In the rows, zero is written as 128.
Each row has a class, written as a number after it; each block has new classes, again numbered from 0 up.
[127 147 167 153 164 108 127 119 147 131 106  97 149 104 133  57 113 161
 187 118 149 106 164 138 150 150 166  71 142 143 177 143 212 160] : 2
[ 92 101 116 137 165 133 143 142 156 109 118 103 139 119 162 120 120 138
 103 126 108 161 144 132 117 144 121 133 137 136  99  84  86 146] : 4
[171 109 126 168 174 123 107  70 136 122 132  98 149 105 129  64  87 143
 154 141 105 140 149 156 185 147 173  85 165 107 187 112 163 122] : 4
[ 70 126 110 133 110 130 163  81 121 137 122 188  80 163 137 143 128 132
  97 142 112 107 114 129  92  78  58 168 101 128 121 133  91 114] : 7
[138 138 109 127 194 119 123 151 112  95 108  93 148 108 146  90 109 141
 103 111 125 201 154 125 145 154 141 108 151 142  76  85 133 138] : 6
[166 116 116 146 165 115 120  89 144 138 116 120 145 107 121  36  97 155
 151 131 118 139 137 155 177 134 190  71 163 127 173 116 154 129] : 8
[ 51 128 144 125 108 144 153 185 150 111 126 132 150 106 114 236 104  91
 134 123 143 107  77 102 118 106 102 142 107 142  89 146 150 152] : 2
[ 97 162 148 115 120 171 127 152  91 126 109 110 142 120 169 177 124  97
 138 110 216 102  63 106 107 106  99  69 122 104 106 133 125  88] : 2
[ 83 148 156 132 111 121 110 124 157 115  78  90 129 144 144 208 134 109
 160 102 170 118  72 115 109 135  82 114 118 131 127 154 152 170] : 3
[ 90 125  65 141 103 136 170  92 125 135 123 195  89 162 147 137 121 141
  89 142 104 131  97 138 109  87  65 169 121 134 114 138  64 136] : 5
[159 155 147 111 144 141  90 166 136 140 147 112 123 173 117 103 122  69
  88 143 195 119 128 144  94 179 196 161 142  91 104 161 165 108] : 8
[114 132 157 113 177 126  96 150 137 147 146 132 111 138 103 106 104 120
  84 130 132 149 140 136 134 184 183 163 127 118  68 118 164 129] : 7
[139 146 176  95 145 149  95 126  81 134 113 103 160 120 132 105 122  96
 160 112 202  96  80 111 159 146 138  78 136  89 126 151 140  91] : 7
[ 96 105 117 107 173 134 144 173 126 125 112  97 145 128 151 108 137 110
 114 122 129 176 125 117 147 145 140 121 113 154  80 101 109 122] : 1
[193 114 144 158 171 115 108  78 124 142 129 108 160 101 122  51  99 143
 159 132 126 122 172 142 195 146 178  89 176 118 170 134 178 129] : 2
[144 136 143 130 148 127  97 176 140 152 147 119 122 150 107 126 132 109
 107 129 152 140 127 119 129 206 201 153 126 133  88 128 165 134] : 5
[130 135 144 133 181 104 121 190 158 117 194 143 135 147  69 141  90  82
  67 163 145 107 187 163 155 131 166 188 171 133  74 157 195 151] : 2
[182 111 111 153 183 116  92  47 155 139 112 108 117 116  97  37 117 177
 147 121 117 167 148 167 170 171 191  77 170 127 194 114 156 144] : 6
[116 128 142 136 145 127 130 131 157 129 164 134 120 155 119 168 109 101
 110 151 124 129 126 127 125 131 192 175 138  95  58 130 177 142] : 3
[105 139 130 117 178 158  75 129  91 141 132 104 163 126 157 144  99 116
 121 121 159 138 105 159 177 143  95  92 170  98 154 155 132 109] : 6
[100 125  68 127 123 129 155  95 114 139 120 188  86 166 139 104 123 145
 106 139 102 137 113 145 116 106  75 156 128 142 134 142  76 132] : 5
[ 80 131 123 117 195 122 128 153 132 134 119 107 137 111 137 122 118 160
 113 115 120 161 161 131 125 169 143 126 144 148  94  86 146 154] : 6
[ 85 124  70 134  97 130 174  78 108 113 124 206  93 162 145 138 115 133
 116 149  77 118 107 135 108  71  69 167 132 107 116 150  82 123] : 3
[ 94 133 160 102 122 138 151 138 125 104 129 112 140 106 134 234 109  98
 160 131 125 139  85  96 121  99 116 124 119 148  99 125 154 137] : 0
[120 134 139  73 130 160 120 145 106 145 122 109 150 130 140 132 135 107
 151 112 181 123  94 119 150 128 106  93 127 101 138 144 117 115] : 1
[ 74 134 180  97 106 153 138 153 133 105 112  71 134 124 147 220 130 106
 167 113 155 131  60  96  88 121 121 121  85 127  91 125 137 136] : 4
[ 91 127  98 115  87 127 178 103 124 142 130 204  72 151 146 151 140 129
 104 143  95 130 117 113  84  76  87 170 113 152 135 123  91 119] : 0
[112 144 140 119 151 140 103 135  89 114 125  84 153 139 165 148 141  67
 150 121 191 135  63 136 153 126 115  82 147 105 152 156 131  89] : 3
[139 134 130 115 139 174 108 142  67 122 126 110 164 118 164 152 111  70
 130 126 184 127  92 115 160 125 110  83 148  88 133 148 134  65] : 2
[118 138 136 122 137 157 105 140  82 139 105 126 160 123 155 128 106  75
 121 117 197  97  78 125 154 134 110  95 147 101 129 163 141  96] : 2
[ 66 120 135 101 131 142 161 150 148 133  99 108 127 132 129 214 135 114
 151 119 160 120  77  91 108 114 121 121  88 143  90 122 141 148] : 1
[ 93 111  70 163 130 151 172 124 169  90 128 139 107 140 173 158 103 100
 101 141  85 238 103  96  98  93 129 145 103  98  72  34 126 104] : 3
[157 145 114 111 177 135 117 139 129 136 168 136 108 135 105 123 100  98
  89 161 125 151 161 140 142 162 202 169 151 131  77 128 166 113] : 0
[113 114 134 137 153 108 148 136 147  98 118  99 134 125 163 136 141 128
 132 121 125 158 146 119 107 125 153 120 149 132 100  93 117 153] : 3
[153 138 131 126 184 137  82 132 125 139 165 113 106 157 109 130  91 101
  80 146 140 145 138 154 127 191 189 168 148  99  94 134 173 116] : 4
[152 114 121  98 167 136 112 154 132 130 161 142 127 155 108 103  95 110
  96 150 107 159 148 140 131 160 199 161 157 105  82 132 148 118] : 8
[ 63 141 120 125  89 132 148 123 111 129 117 173  74 156 149  77 129 154
 124 146  95 129  97 151  71 106  79 160 101 130 147 128  42  88] : 4
[134 126 130 103 186 154  69 139  67 154  93 105 157 145 154 105  90  85
 155 119 184 113  80 132 175 157 134  69 148 109 141 170 157  94] : 1
[110 154 123 155 209 136  83 155 109 131 180 121 126 136  82 156  81  80
  68 163 128 140 149 158 184 186 143 158 126 125  83 128 209  75] : 7
[ 81 134  93 131 107 120 163  87 112 136 126 205  70 169 118 142 128 124
  77 139 112 107 110 130  97  81  52 186 100 135 115 146  96 117] : 7
[156 118 132 109 204 157  92 140 124 120 170  85 118 167 125 152 114  79
  82 143 159 171 126 138 124 190 201 146 144  94  74 123 173 104] : 4
[175 122 121  80 151 175  87 103  47 136 188 100 136 109 122  30 111  80
 179 174 101 143 174 169 156 145 174 122 169  83 157  96  68   4] : 3
[ 90 110 130 102 118 157 150 117 116 119 108 116 125 127 132 213 127 109
 142 125 138 123  80 102 100 146 128 126 109 129  85 119 128 138] : 5
[128 115  75 132  96 166 141 104 114 140 120 202 100 176 136 172 121  99
  93 115 143  98  92 100  80 108  76 156 120 111 106 168 112 131] : 2
[119  89 128 134 169 126 119 132 153 115 127 108 136 119 132 122 109 130
 103 131  97 182 169 134 116 145 145 144 155 133 103  64 109 135] : 6
[ 73 133 112 138 103 119 163 104 131 137 124 189  97 150 139 143 123 138
 100 134 106 118 113 119 107  81  62 178 104 125 125 140  95 131] : 7
[108 104 102 132 149 127 181 142 158 112 111 107 146 115 169 153 144 124
  88 112 139 167 138 103 116 112 124 133 122 135  83  89 101 168] : 1
[180 127 100 127 169 146 107 151 111 125 155 133 125 150 123 150  98  81
  76 138 154 158 127 113 127 187 213 157 152  91  64 129 172 128] : 5
[138 124 108 121 183 137 124 150 139 136 156 111 120 156  90 147 149 113
  95 158 146 118 170 136 152 210 196 149 141 136  82 143 169 126] : 5
[114 115  79 140 130 132 152  87  92 129 122 188  87 177 137 111 117 131
 105 152  98 122 123 139 107 109  85 150 129 141 112 131  95 105] : 5
[136 141 110 103 189 149 103 150 109 136 159 131 131 144 110 126  93 132
 113 144 114 156 159 128 147 171 179 157 152 100  74 136 170 120] : 6
[ 82 123 149 106 105 144 137 152 138 127 111 121 143 124 126 202 112 121
 151 120 134 119  62 105 112 107 114 116 109 137  91 123 119 128] : 8
[131 134 123 110 172 128 107 168 139 147 155 132 122 147 109  92 109 124
  89 145 123 150 144 152 141 173 195 154 145 127  83 134 146 118] : 8
[112 100 124 122 170 125 131 129 148 118 130 106 149 121 148 143 130 148
  96 116 104 177 166 135 141 137 114 139 159 134 109  99 109 165] : 6
[ 79 137 160 116 125 140 140 151 125 117 103 113 136 108 130 189 104 118
 161 114 153 121  74 100 103 120 122 111 111 138  91 125 148 135] : 2
[147 128 124  91 130 171 107 126  81 137 118 115 148 118 159 149 135  61
 132 123 179 128  87 109 161 141 134  83 143 111 150 144 132  77] : 0
[151 125 132  99 151 151 104 135  60 134 127 108 161 138 155 127 129  87
 148 122 176 127  88 118 164 151 116  89 156 108 139 146 116  90] : 5
[ 58 140 168 124 123 117 159 144 148 109 103 108 126 115 129 211 130 117
 134 116 154 126  85  94 117  99 106 126  85 147  87 119 158 149] : 7
[110 107 153 115 143 139 110 104 113 129 101  95 136 131 125 248 138 119
 133 103 146 140  73  96 134 152 128 107 127 128 115 135 171 141] : 6
[ 88 123 139 110 121 141 155 134 128 115 114 109 137 113 137 218 126 123
 153 113 145 131  74  96 101 131 123 121 115 137  95 115 126 161] : 5
[118 132 129  91 111 151 118 169  73 137 119 133 158 100 151 148 107  83
 131 111 165 143  54 109 163 111 124 100 127  94 140 140 106  93] : 1
[ 63 158 167  94 126 122 147 165 166 130 118  99 110 123 131 194 143 115
 134 109 159 133  96 117  91 122 119 142  94 189  86 132 154 178] : 0
[138 148 143 123 169 124 101 151 124 137 164 119 107 150 108 117 111 121
  87 141 138 133 139 149 118 183 187 170 138 116  83 138 155 127] : 4
[111 110 109 147 154 120 140 168 149 135 122 112 136 121 142 151 133 112
  87 121 130 158 145 111 118 146 129 150 119 152 101  86 108 141] : 1
[128 161 182 106 131 123 101 147 139 126 172 126  84 175  93  99 121 123
 147 170 128 131 136 155  95 144 200 170 134 102  70 136 139  91] : 3
[ 44 146 136  98 140 125 177 148 117 109 141 119 131  88 122 212  98 125
 130 128 121 122  91 120 112 116 132 152 111 131 100 117 160 160] : 4
[ 84 137 145 133 112 119 134 119 151 116 103 112 119 128 126 191 129 124
 158 117 142 125  59 118 109 116 120 126 119 135 102 130 118 150] : 3

Next block: new classes, numbered from 0 again.
[ 95 133 121 113 126 141 113 149 130 147 144 146 108  95 150 114 138 123
 176 139 134 136 100 141 135 107 120 142  91 141  92 154 121 154] : 7
[124 114 114 120 113 133  98 145 108 121 138 135  95 130 152 138 119 133
 168  98 114 120 110 110 132 124 115 129  95 150 128 136 114 143] : 6
[138 110 123 148 143  87 120 103 144 117 132 129 177 117 105  95 116 153
 119 114 137 131 109 150 182 141 111 156 155 125 130 137 142 135] : 6
[125 135 155  99  99 132 132 130 117 145 166 139  93 135 158 119 147 134
 146 101 121 122 124 124 107 126 141 140 113 135 132 131 115 160] : 8
[132 160 200 142 124 111 125  93 180 118 142 116 155 110 124 122  76 140
 150 108 141 115 123 108 145  77 124  96 104 116 139 118 126 144] : 10
[135 135  99 139 128 112 135 177 189 123 114 116 145 160 113 100 148 117
 111  80 127 128 186 170  90 125  97 141 125 117 116 103 127 174] : 2
[131  97 114  93 140 140 141 138 144  65 123 103  99  92 150 165 138 140
 157 112 103 162  86 109 107 104 125 112 115 175 151 127  85 175] : 4
[126 102 138 172 116 116 123 158 190  71 122 131 185 111 108 128 161 139
 152 113 120 161 102 131 118 161 138 174 147 147 135 133 169 164] : 3
[122  94  90 148 107 129 118 190 108 103 136 143  91  74 159 144 133 146
 110 117 124 107 140 120 144 119 117 137  94 113 146 150 112 149] : 6
[146  76 106  92 106  99 112 139 110 106  97 129 109 153 104 139 142 111
 112 130 120 140 146 155 100 120 137 103 163 135 126 135  96 132] : 11
[109 161 172 110 107 119 117 123 146 155 153 118 146 146 153 113 138 134
 158 122 127 101 115 171 110 119 147 108 119 134 110 109 135 157] : 11
[167 153  97 166 157 136 147 160 146 119 114 133 109 117 128 130 126 132
 121  27 144 123 102  98 132 126  92 145  77 117 134 103 132 133] : 7
[114 115 139 108  92 125 125 174 134 129 137 156 143 151 137 146 146 126
 174 174 117 123 131 142 111 115 133 134 118 129 110 164 144 130] : 8
[162 174 101 154 136 124 123 131 197 108 112 117 156 123 115 163 108 158
 167  69 128 139  96 133 104 128 127 158 132 140 158  72 138 146] : 9
[148 184 114 103 118 141 118 162  81 159 104 132 109 163 129 158 102  87
 138 130 122  94 118 129 114 124 170 163  74  87 143 132 142  71] : 9
[135 131 147 179 136 136 168 140 216  90 112  89 221  95 105 140 167 136
 127 146 139 161 153 145  53 113  88 128 138 137 121 125 186 175] : 11
[168 110 162 113 167 121 190 132 121 109  85  98 153 223 110 120 154 125
  84  68 161 162 109 135 119 170 115 219 159  71 114 106  74 127] : 11
[120 140 125 113 136 156 137 142 121 139 130 138  94  91 154 143 134 133
 142 138 133 112 126 121 105 151 130 149 105 131 154 147 139 141] : 3
[118 128 140 117 104 112 156 114 141 161 138 126 100 105 148  84 138 144
 126 148 139 110 126 139 137 131 137 161 120 143 121 119 148 140] : 4
[159 162 150 155 105 154 159 194 172 109 149 128 109 152 135 123 142 106
 109 123 109 113 133 126 131  93 128 179 110  84 135  97 113 171] : 10
[155 175 218  91 170 131 193  20 170 141 134  96 187 135 151 121  92 159
 131 119 125 132 119 131 105 145 122 126 123 156 145  89 139 157] : 4
[134 103 129 102  91 126 139 115  96 136 154 127  87 151 149  89 170 140
 140 128 112  96 131 137  75 133 130 147 115 149 131 133 126 143] : 11
[122 112 131 108 131 117 103 106  80 155 141 131  95 123 108 100 108 136
 132 121 148 112 113 125 141 138 142 162  98 136 134 126  71 118] : 7
[130 126 137 107 124 125 146 154 131 135 126 145 150 105 153 149 135 138
 157 107 132 140 118 143 114 171 147 185  83 122 134 144 127 174] : 2
[119 124 127 114 118 125 164 159 136 146 123 124  90 135 147 144 122 142
 130 155 123 100 145 153 107 134 153 160 110 130 126 120 140 117] : 1
[113 118 117  94 109 138 146 157  90 154 152 129  87 101 165 140 175 150
 155 143  97 121 121 133  81 175 138 151 100 136 136 136 116 150] : 5
[156 122  67 104 158 143  84 139 104 126 108 159 102  54 137 178  86 139
 162 130 119 117  85 131 107 150 158 194  64 129 185 157 118 118] : 9
[133  82 134  94 138  96 131 143  69  71 165 126  64 145  93  83 137 160
 153 102 122 140  88  99 154 135 124 112 114 136 167 147  46 147] : 3
[136 120 111 106 140 121 172 157 138  99 115 115 120 119 130 160 155 120
 154  67 114 176  88 133  94 135 149 171  76 125 138 144 128 181] : 2
[141 173 140 149 173 117 132  48 126 122 141 112 179 102 102 101 106 143
 130  63 166 129  74 115 149 129 106 160  99 111 140 136 136 125] : 7
[159 129 160 115 169  91 160 151 154 135  92 108 143 194  74 131  98 115
 100  76 162 154 142 132 137 117 113 135 130  89 127 115  98 111] : 8
[107 124  94 111 104 122 133 186 130 132 122 125  60 123 147 142 132 148
 167 125 127 116 114 129 110 151 128 163 102 129 130 108  95 150] : 1
[ 92 112 152 125  95 102 154 198 169 112 115  78 127 148 128  93 151  86
 125 135 112 161 132 127 124  85 133 151 136 119 106 119 105 158] : 0
[151 145 104 151 150 113 111  83 148 118  89 156 165 167 103 151  79 126
 100 103 136 144  89 142 163 151 126 158 110 113 130 101 149 126] : 4
[173 139 117 137 164 103 129 116 138  92 114 122 164 110 132 144  90 137
 127  69 136 113  93 120 179 112 109 144 135 113 158 141 140 114] : 6
[120 122 114 168 179 162  85 174 159  85 113 104 223 103 136 144 157 120
 113 111 123 147 137 133 111 160 103 119 125 115 123 125 126 147] : 2
[ 79 106 174 107 108  85 118 163 139 107 143  94 126 127 133 102 120 118
 117 112 116 148 135 143 129  92 147 118 109 122 121 132  78 167] : 5
[134 149  93 128 129 126 106  73 122 131 132 167 147 169 127 183  86 142
 165  95 120 119  73 137 128 137 130 184  95 165 146 143 172 123] : 5
[112 108 148  87 113 121 151 153 114 133 135 134  67 111 153 112 163 144
 171 130 117 135 123 122 100 151 141 119 118 130 125 148 117 147] : 3
[136 108  85 126 153 106 123 104 141  95 123 116  97 149 130 140 122 143
 113  52 109 149  73 144 112 126 140 215 122 119 152 118  97 147] : 5
[160 156 150  91 172 120 145 148 110 110 143 109 149 136 115 101 112 100
  95  87 114 140 127 138 138 144 111 127 103  85 159 133  66 173] : 0
[154 175 153 131 156 130 132 165 183 146  87  98 131 113 115 143 110  75
 119 101 126 161 130 138  97 130 141 123  74 103 113  94 149 149] : 4
[137  34 131 148 142  94 107 131 109  66 103 101 209  66  77 100 170 138
 120 136 129 160  99 104 135 176 135 162 159 140 139 161 102 104] : 7
[138 101 147  98 165 102 104 105  86  90 128 123 125 122 130 100  70 121
 101 124 128 145 129 106 166  90 126 112  99 101 150 144  55 135] : 2
[104 119 147  81  98 118 167 143 128 148 148 114  39 145 146 117 131 137
 164 139 127 130 133 145  91 120 158 181 102 142 114 126 100 156] : 1
[142 137 122 113 182 127 104 151 152 117 109 124 135 151 117 149  89 112
 150  59 122 162 107 132 117 143 102 122  79 119 133 120  80 164] : 0
[111 106 172  91  95 119 150 142 130 116 138 155 141 140 155 140 124 134
 143 122 121 128 127 144 143 139 148 117  92 165 117 146 129 169] : 4
[138 106 130 152 127 108 166 178 146 117 155 131  86 105 135 111 107 162
 123 121 141 132 120 113 168  93 122 158 100 128 148 118  97 154] : 0
[131 105  85 131 156  93  82 152  98  93 112 133 130 122 105  82 115 103
 151 146 111 164  65 106 172 121 100 140 106  73 120 167  99 114] : 0
[140 113 143  97 142 115 106   4  71  81 136 119 147 194 127 109 117 134
 129  95 105 150 108 129  86 135 122 164 127  70 116 173  88 120] : 6
[113 134 106 111 154 126 126 108 123  97 149 119  82 178 124 119 113 140
 153 129 107 140  90 145 124  96 122 128 109 126 113 126 105 133] : 1
[117 138 116 121 160 136 124 180 141 117 118 117 145 176 119 175 109 132
 141  99 106 115 129 165 117 127 111  90  78 126 127 119 109 143] : 6
[128 124 152 136  71 146 174 152 172 120 143 154 152 176 128 167 164 149
 163 134 111 120 120 145 117 146 140 177 135 153 123 117 149 172] : 10
[139  98 111 113 166  74 117 144 150 110 123 151 114 113  80  91  95 142
 122  60 127 158  97 178 137 147 127 173  56 100 135 130  58 195] : 7
[141 128 149 122 164 106 105  76 133  87 127 155 217 187 113 159 104 148
 118  18 140 152 132 163 116 175 106 123 121 112 120 159 119 149] : 5
[174 123 113 136 130  92 102 113 139 106 106  88 123  93  97  96 114 108
 124  94 139 127  96 101 116 112 121 169 137 135 173 105 116 136] : 11
[119 128 125  94 140 126 135 137 101 132 135 145  76 143 131 127 130 144
 164 129 120 119 101 134 117 149 138 133  95 119 141 147 114 130] : 3
[133 139 106 163 129 151  73 101 110  90 133 132 179 131 124 149 142 113
 133  99 135 159 118 108 115 138 125 132 127 116 119 141 140 134] : 2
[113 148 102 126 146 149 108 122 125 138 148 159 157 157 138 182  82 147
 196 135 138 100  46 143 169 131 139 207  85 169 152 153 141 123] : 0
[131 102  85 144 104 143 123 221 133  78  70 152 154 116 138 190 129 113
 129 161  94 145 138 120  93 132 134 145  87  96 136 144 139 122] : 9
[104  95 153 114  97 122 151 124 102 126 139 121 112 123 165  84 169 141
 110 137 115 118 127 116 128 149 138 129 114 133 114 131 127 133] : 4
[198  78  86 171 143 114 119 177 127 120 103 163 115 125  76 151 167 133
  92 103 105 175 134 135  87 194 147 148 113  85 131 119 147 122] : 8
[120 151  83 140 113 153 109 104 138  91 109 137 160 155 165 171 124 131
 147 116 119 143 109  97 140 102  89 104 163 149 126 103 135 145] : 2
[138 130 144 136 149 113 160 106 172  95 102 134 148 195 125 114  95 132
  83 106 133 156 130 149 138 109 107 160 114  86 105 107 110 152] : 4
[162 123 162 136 112 103 162 124 112  97 126 121 134 139 115 162  88 140
  92 128 134 141 166  94 131  94 124 109 133 119 154 117 107 118] : 5
[175 123 154 154 138 103 144 125 147  70 114  96 165 142  80 130 127 134
 154  85 133 165  92 104  94 123 137 191 110  94 133 116  88 128] : 7
[163 105 130 113 148 131 159 100 110  66 152 139  75  85 152 133 131 171
 138  99 102 145  92  86 124 127 125 111 125 145 182 133 105 161] : 3
[ 92  97 136 129 142 122  99 135 112 105 131 107 127  86 131 114 122 138
 114 142 124 150 100  90 137 117 113 110 106 113 150 131  78 146] : 8
[172 148 116 108 152 113  94 130 130 110 138 132 126  96 138 122 111 120
 156  80  83 138  83 133 104 164 140 148  85  98 165 119  90 175] : 0
[171 176 126 109 128 106 148  85 129 129 129 124 121 171  97 164 102 128
 136  68 120 162 110 128 102 139 123 145 125 127 150  94 114 160] : 5
[135  90 130 132 181 113 161 132 159  98  91 103 121  67 104 147 136 163
 130  80 148 185  92 100 124 175 119 136 140 143 165 117 110 155] : 3
[ 93  99 122 149  85 155  98 138 115 101 142 144 129 125 167 116 170 128
 148 150 111 133 104 105 120 139 127 138 102 150  96 147 153 140] : 4
[156 139 107 159 138 144  98 146 152  65 150 153 160 119 156 125 122 167
 143  69 105 106 124 129  99 130 108 139  89 115 154 125 126 148] : 9
[119 128 129 101  98 125 146 130  93 129 160 142  83 156 164 136 136 148
 171 104 103 121  97 109 113 128 127 153  88 152 135 137 123 144] : 5
[143 123  61 158 155 110 100 181 153 102  85 116 134 151  92 164  94 121
 176  95 124 126  70 109 124 123 110 168  76 122 155 127 124 100] : 0
